Below are the code and all the weights of a small trained network. Each question names an input and a target symbol and asks about switching units off, where a switched-off unit gives its printed mean instead of its output.

import numpy as np


def w(rows, s, z=0):
    codes = np.array(rows[::2]) - 128.0
    scale = np.full(codes.shape[1], s)
    scale[-1] = z or s
    return codes * scale


def f(y):
    return np.maximum(y, 0)


def softmax(a):
    e = np.exp(a - a.max(-1, keepdims=True))
    return e / e.sum(-1, keepdims=True)


def log_softmax(a):
    a = a - a.max(-1, keepdims=True)
    return a - np.log(np.exp(a).sum(-1, keepdims=True))


def net(x, mask):
    ids = ['ΓΔΘΣΨαβεζημξπτφω'.index(c) for c in x.split()]
    T = len(ids)
    res = E[ids] + P[:T]
    u = 0
    for l in range(3):
        q, k, v = (res @ M[l].T for M in (Q, K, V))
        z = softmax(np.where(np.tri(T) > 0, q @ k.T / 4**0.5, -1e9)) @ v
        res = res + np.where(mask[u], z, O[l][:, -1]) @ O[l][:, :-1]
        u += 1
        y = f(res @ A[l][:, :-1].T + A[l][:, -1])
        res = res + np.where(mask[u : u + 4], y, B[l][:, -1]) @ B[l][:, :-1]
        u += 4
    return log_softmax(res[-1] @ U[:, :-1].T + U[:, -1])


Q, K, V, O, A, B = {}, {}, {}, {}, {}, {}
E = w([
[150,164,2,188],'Γ',
[189,67,171,157],'Δ',
[147,101,113,130],'Θ',
[141,85,112,126],'Σ',
[163,54,157,147],'Ψ',
[159,8,132,141],'α',
[140,150,204,139],'β',
[70,209,31,72],'ε',
[131,95,108,120],'ζ',
[136,70,116,139],'η',
[166,67,151,144],'μ',
[151,59,134,142],'ξ',
[120,92,68,154],'π',
[136,87,108,124],'τ',
[158,219,93,67],'φ',
[125,130,103,103],'ω',
],0.021)
P = w([
[181,86,97,147],'0',
[165,136,115,161],'1',
[160,79,117,66],'2',
[119,85,116,136],'3',
[109,135,113,201],'4',
[125,80,150,5],'5',
[42,76,138,125],'6',
[56,142,142,206],'7',
],0.017)
Q[0] = w([
[174,103,135,107],'0.h1',
[51,84,101,116],'0.h1',
[182,175,191,254],'0.h1',
[134,185,176,179],'0.h1',
],0.0078)
K[0] = w([
[120,123,168,78],'0.h1',
[85,149,210,15],'0.h1',
[62,182,149,112],'0.h1',
[151,138,209,251],'0.h1',
],0.011)
V[0] = w([
[137,225,39,124],'0.h1',
[69,235,248,187],'0.h1',
[65,152,3,231],'0.h1',
[70,60,160,222],'0.h1',
],0.0061)
O[0] = w([
[72,144,117,131,96],'0.h1',
[185,41,2,110,7],'0.h1',
[53,119,151,79,110],'0.h1',
[100,94,56,163,129],'0.h1',
],0.0069,0.012)
A[0] = w([
[130,110,44,2,174],'0.n1',
[159,145,105,191,139],'0.n2',
[140,150,44,110,2],'0.n3',
[93,117,11,147,193],'0.n4',
],0.0098,0.0048)
B[0] = w([
[248,173,67,150,210],'0.n1',
[253,141,3,140,253],'0.n2',
[10,32,156,240,143],'0.n3',
[131,106,136,32,246],'0.n4',
],0.0072,0.0025)
Q[1] = w([
[114,168,29,213],'1.h1',
[94,118,187,71],'1.h1',
[127,254,198,142],'1.h1',
[186,204,183,183],'1.h1',
],0.0075)
K[1] = w([
[22,248,60,255],'1.h1',
[46,133,178,137],'1.h1',
[119,196,134,116],'1.h1',
[189,198,83,77],'1.h1',
],0.0099)
V[1] = w([
[249,183,254,33],'1.h1',
[35,94,162,244],'1.h1',
[73,18,202,72],'1.h1',
[153,200,108,146],'1.h1',
],0.0062)
O[1] = w([
[208,254,144,164,253],'1.h1',
[205,122,176,195,89],'1.h1',
[214,159,106,106,126],'1.h1',
[57,137,44,85,133],'1.h1',
],0.0074,0.0067)
A[1] = w([
[104,246,134,157,117],'1.n1',
[174,126,183,138,255],'1.n2',
[70,166,78,143,109],'1.n3',
[96,111,135,168,165],'1.n4',
],0.013,0.0059)
B[1] = w([
[127,80,107,178,208],'1.n1',
[50,174,90,120,251],'1.n2',
[191,177,255,175,169],'1.n3',
[82,88,206,97,158],'1.n4',
],0.0085,0.015)
Q[2] = w([
[128,168,74,64],'2.h1',
[2,152,72,239],'2.h1',
[142,139,98,86],'2.h1',
[165,162,135,131],'2.h1',
],0.015)
K[2] = w([
[152,109,91,108],'2.h1',
[157,250,143,36],'2.h1',
[127,140,207,255],'2.h1',
[86,146,82,86],'2.h1',
],0.0095)
V[2] = w([
[176,170,179,146],'2.h1',
[209,37,206,29],'2.h1',
[255,62,213,205],'2.h1',
[169,87,134,73],'2.h1',
],0.0084)
O[2] = w([
[251,149,186,154,205],'2.h1',
[139,105,149,207,8],'2.h1',
[144,129,196,158,111],'2.h1',
[133,181,46,138,63],'2.h1',
],0.012,0.011)
A[2] = w([
[254,181,87,76,83],'2.n1',
[93,156,206,115,3],'2.n2',
[117,131,199,51,72],'2.n3',
[97,66,128,211,54],'2.n4',
],0.0076,0.0048)
B[2] = w([
[172,11,106,134,253],'2.n1',
[112,88,16,182,199],'2.n2',
[74,159,5,197,235],'2.n3',
[116,137,105,88,136],'2.n4',
],0.011,0.0065)
U = w([
[61,140,60,220,64],'Γ',
[215,101,100,103,96],'Δ',
[139,182,81,66,161],'Θ',
[138,180,130,98,167],'Σ',
[158,100,170,128,104],'Ψ',
[146,155,185,254,40],'α',
[178,37,30,1,184],'β',
[137,161,13,149,80],'ε',
[116,183,117,75,178],'ζ',
[95,99,215,167,193],'η',
[189,123,159,100,145],'μ',
[123,101,225,155,206],'ξ',
[38,26,94,188,115],'π',
[113,204,172,104,126],'τ',
[172,66,59,204,1],'φ',
[121,219,71,17,166],'ω',
],0.0081,0.0063)

Each question gives the input, a string of symbols that net reads in full, and the target symbol t.
The units are the heads (4 rows each of Q, K, V and O) and the neurons (one row each of A and B). Each row of codes is followed by its name. A weight is (code - 128) times the scale printed after its matrix; where a second scale follows, it is the last column's (O, A, B and U).
mask holds one flag per unit, layer by layer, with each layer's heads first. A switched-off unit (its flag False) gives its mean, the last column of its rows in O or B, instead of its output. The means were averaged over made-up inputs and are rounded, as every weight is.
A unit's drop is (log p(t) with every unit on - log p(t) with that unit switched off) / (log p(t) with every unit on - log p(t) with every unit switched off).
The circuit of an input: a set's keep is (log p(t) with only the set's units on - log p(t) with every unit switched off) / (log p(t) with every unit on - log p(t) with every unit switched off). Starting from the 12 units with the biggest drops (on a tie, the unit counted first), units are removed one at a time, each time the one whose removal leaves the highest keep (on an exact tie, the one counted first), for as long as the keep stays at least 0.8.
units of the circuit, in order: the units of the circuit, biggest drop first
unit that matters most: the unit with the biggest drop
k most important neurons: the k neurons with the biggest drops, biggest first
k most important neurons of layer l: the k neurons of layer l with the biggest drops, biggest first
input Γ η Σ ξ β α ω, target α: units of the circuit, in order => 1.h1, 2.h1
input ω μ ω Θ ω Γ, target β: 3 most important neurons => 2.n1, 0.n1, 1.n4
input ω Ψ Δ ε μ η ζ ε, target Γ: 3 most important neurons => 2.n2, 1.n3, 2.n3
input τ ε Θ Γ μ η ω ξ, target π: most important neuron => 1.n4
input ω ξ φ Γ Ψ Γ ζ, target Γ: 4 most important neurons => 2.n3, 1.n1, 2.n2, 1.n3
input ω τ ε Θ ξ, target Γ: 2 most important neurons => 1.n3, 2.n3
input ξ φ ε π ω, target Γ: 3 most important neurons => 1.n3, 2.n3, 2.n2
input η β φ ω η Γ Ψ, target Γ: 2 most important neurons => 1.n1, 2.n3
input Γ Δ Ψ π ξ α β μ, target β: 3 most important neurons => 1.n2, 1.n3, 0.n2
input ξ α η Γ Δ, target π: units of the circuit, in order => 1.h1, 0.n2
input Ψ Γ ω Θ μ, target π: 2 most important neurons of layer 1 => 1.n4, 1.n3
input μ ω ξ β π, target β: 3 most important neurons => 1.n2, 0.n4, 0.n2
input ξ ζ Θ ξ ω φ ξ ω, target α: 2 most important neurons => 1.n3, 1.n2
input Δ Θ μ Θ π φ, target Δ: 4 most important neurons => 1.n3, 1.n2, 2.n1, 1.n1
input η Γ Ψ ξ ω α τ, target α: unit that matters most => 1.h1
input π β μ Θ τ β Θ Σ, target β: 2 most important neurons => 1.n2, 1.n3
input φ ε π ω τ ω, target β: 4 most important neurons => 2.n1, 0.n1, 1.n1, 1.n4
input τ Ψ μ β ζ, target β: 3 most important neurons => 1.n2, 1.n3, 0.n4
input ζ τ β ε, target β: units of the circuit, in order => 0.n1, 2.n1
input π π μ ξ φ, target α: most important neuron of layer 1 => 1.n1
input Γ ω Θ μ η Γ Ψ, target Γ: 2 most important neurons of layer 2 => 2.n3, 2.n2
input Σ Θ Θ φ Γ ξ Δ τ, target π: 2 most important neurons of layer 1 => 1.n2, 1.n4
input φ ξ ξ Σ β, target β: 2 most important neurons of layer 0 => 0.n4, 0.n2
input β τ τ ε ω β ξ, target β: 2 most important neurons of layer 1 => 1.n3, 1.n2
input Γ η η Γ Ψ Δ Γ Δ, target π: 2 most important neurons of layer 1 => 1.n2, 1.n4
input φ Δ φ φ, target φ: 2 most important neurons of layer 2 => 2.n1, 2.n2
input ξ Σ ξ Γ τ ζ μ Σ, target π: units of the circuit, in order => 1.h1
input η τ ω ω ω Γ, target β: 2 most important neurons of layer 1 => 1.n1, 1.n4
